[[112 115]
 [136 144]
 [140 136]
 [143 152]
 [136 151]]
|
[[112 115]
 [136 144]]

[[134 128 144]
 [109 143 106]
 [139 116 120]]
|
[[134 128]
 [109 143]]

[[123 128 137 144 142]
 [134 120 108 104 109]
 [149 144 135 129 129]
 [132 129 130 134 135]
 [132 135 134 129 124]]
|
[[123 128]
 [134 120]]

[[133 125 128 126]
 [120 146 150 108]
 [132 129 137 120]
 [140 128 156 106]]
|
[[133 125]
 [120 146]]

[[108 131 110 144 119]
 [140 116 116 114 123]
 [141 115 148 101 152]
 [110 115 118 138 133]]
|
[[108 131]
 [140 116]]

[[143 106]
 [138 114]
 [114 147]]
|
[[143 106]
 [138 114]]

[[111 127 123 122]
 [111 124 134 124]
 [111 130 131 100]]
|
[[111 127]
 [111 124]]

[[143 144 100 103]
 [141 123 149 107]
 [122  99 116 122]]
|
[[143 144]
 [141 123]]
---
[[120 103 148 155]
 [139 130 124 122]
 [119 128 132 136]
 [128 135 123 121]
 [135 148 111 104]
 [145 125 128 128]
 [119 130 129 127]
 [ 99 141 125 124]]
|
[[120 103 148 155]
 [119 128 132 136]
 [119 130 129 127]
 [145 125 128 128]
 [ 99 141 125 124]
 [139 130 124 122]
 [128 135 123 121]
 [135 148 111 104]]

[[117 112 143 125 126 131 132 123]
 [136 130 122 133 131 127 126 129]
 [131 133 127 128 149 133 115 128]
 [133 137 128 133 133 128 124 131]
 [136 133 129 129 117 122 122 124]
 [132 125 130 123 124 129 136 131]
 [141 127 121 129 138 126 125 127]
 [121 130 124 127 119 120 124 128]
 [131 121 131 128 135 134 119 135]]
|
[[117 112 143 125 126 131 132 123]
 [131 121 131 128 135 134 119 135]
 [132 125 130 123 124 129 136 131]
 [136 133 129 129 117 122 122 124]
 [133 137 128 133 133 128 124 131]
 [131 133 127 128 149 133 115 128]
 [121 130 124 127 119 120 124 128]
 [136 130 122 133 131 127 126 129]
 [141 127 121 129 138 126 125 127]]

[[131 129 129 126 130 131]
 [123 120 142 136 118 115]
 [130 128 137 149 110 105]
 [134 134 130 147 113 108]]
|
[[123 120 142 136 118 115]
 [130 128 137 149 110 105]
 [134 134 130 147 113 108]
 [131 129 129 126 130 131]]

[[130 111 142 150]
 [134 142 115 111]
 [125 123 131 133]]
|
[[130 111 142 150]
 [125 123 131 133]
 [134 142 115 111]]

[[118 140 129 127 141 118 127 138]
 [131 127 124 107 128 128 123 135]
 [131 129 121 108 127 128 126 134]
 [131 126 125 105 128 129 121 135]
 [130 128 123 108 128 128 124 134]
 [118 139 130 128 140 119 127 137]
 [119 137 131 128 139 120 125 137]]
|
[[119 137 131 128 139 120 125 137]
 [118 139 130 128 140 119 127 137]
 [118 140 129 127 141 118 127 138]
 [131 126 125 105 128 129 121 135]
 [131 127 124 107 128 128 123 135]
 [130 128 123 108 128 128 124 134]
 [131 129 121 108 127 128 126 134]]

[[119 129 140 119 131 126 111 118 111 141 125 141]
 [142 121 112 138 116 134 128 145 126 115 122 122]
 [115 122 124 139 125 124 139 126 120 129 137 144]
 [100 122 139 148 116 137 137  99 122 156 142 154]]
|
[[119 129 140 119 131 126 111 118 111 141 125 141]
 [100 122 139 148 116 137 137  99 122 156 142 154]
 [115 122 124 139 125 124 139 126 120 129 137 144]
 [142 121 112 138 116 134 128 145 126 115 122 122]]

[[118 136 131 118 112 139 118]
 [102 152 155 153 103 112 153]
 [149 106 119 138 146 113 140]
 [107 147 128 117 105 143 113]
 [133 132 139 145 134 116 140]
 [131 143 144 145 125 113 143]]
|
[[102 152 155 153 103 112 153]
 [131 143 144 145 125 113 143]
 [133 132 139 145 134 116 140]
 [118 136 131 118 112 139 118]
 [107 147 128 117 105 143 113]
 [149 106 119 138 146 113 140]]

[[111 127 123 111 118 117]
 [144 127 118 123 146 135]
 [147 134 133 124 131 117]
 [147 149 128 120 138 115]
 [111 102 119 134 127 134]]
|
[[147 134 133 124 131 117]
 [147 149 128 120 138 115]
 [111 127 123 111 118 117]
 [111 102 119 134 127 134]
 [144 127 118 123 146 135]]

[[116 119 129 132 137 141 130 117 139 117 139]
 [135 119 136 117 115 116 139 123 120 140 114]
 [132 132 125 132 130 126 123 132 124 129 128]
 [118 121 118 146 146 143 120 118 136 116 143]
 [133 133 124 133 130 124 123 133 124 131 127]
 [131 107 148 105 109 116 153 111 123 140 109]
 [139 120 137 115 113 112 140 124 116 144 110]
 [125 126 126 132 132 132 126 126 130 125 133]]
|
[[131 107 148 105 109 116 153 111 123 140 109]
 [139 120 137 115 113 112 140 124 116 144 110]
 [135 119 136 117 115 116 139 123 120 140 114]
 [116 119 129 132 137 141 130 117 139 117 139]
 [125 126 126 132 132 132 126 126 130 125 133]
 [132 132 125 132 130 126 123 132 124 129 128]
 [133 133 124 133 130 124 123 133 124 131 127]
 [118 121 118 146 146 143 120 118 136 116 143]]
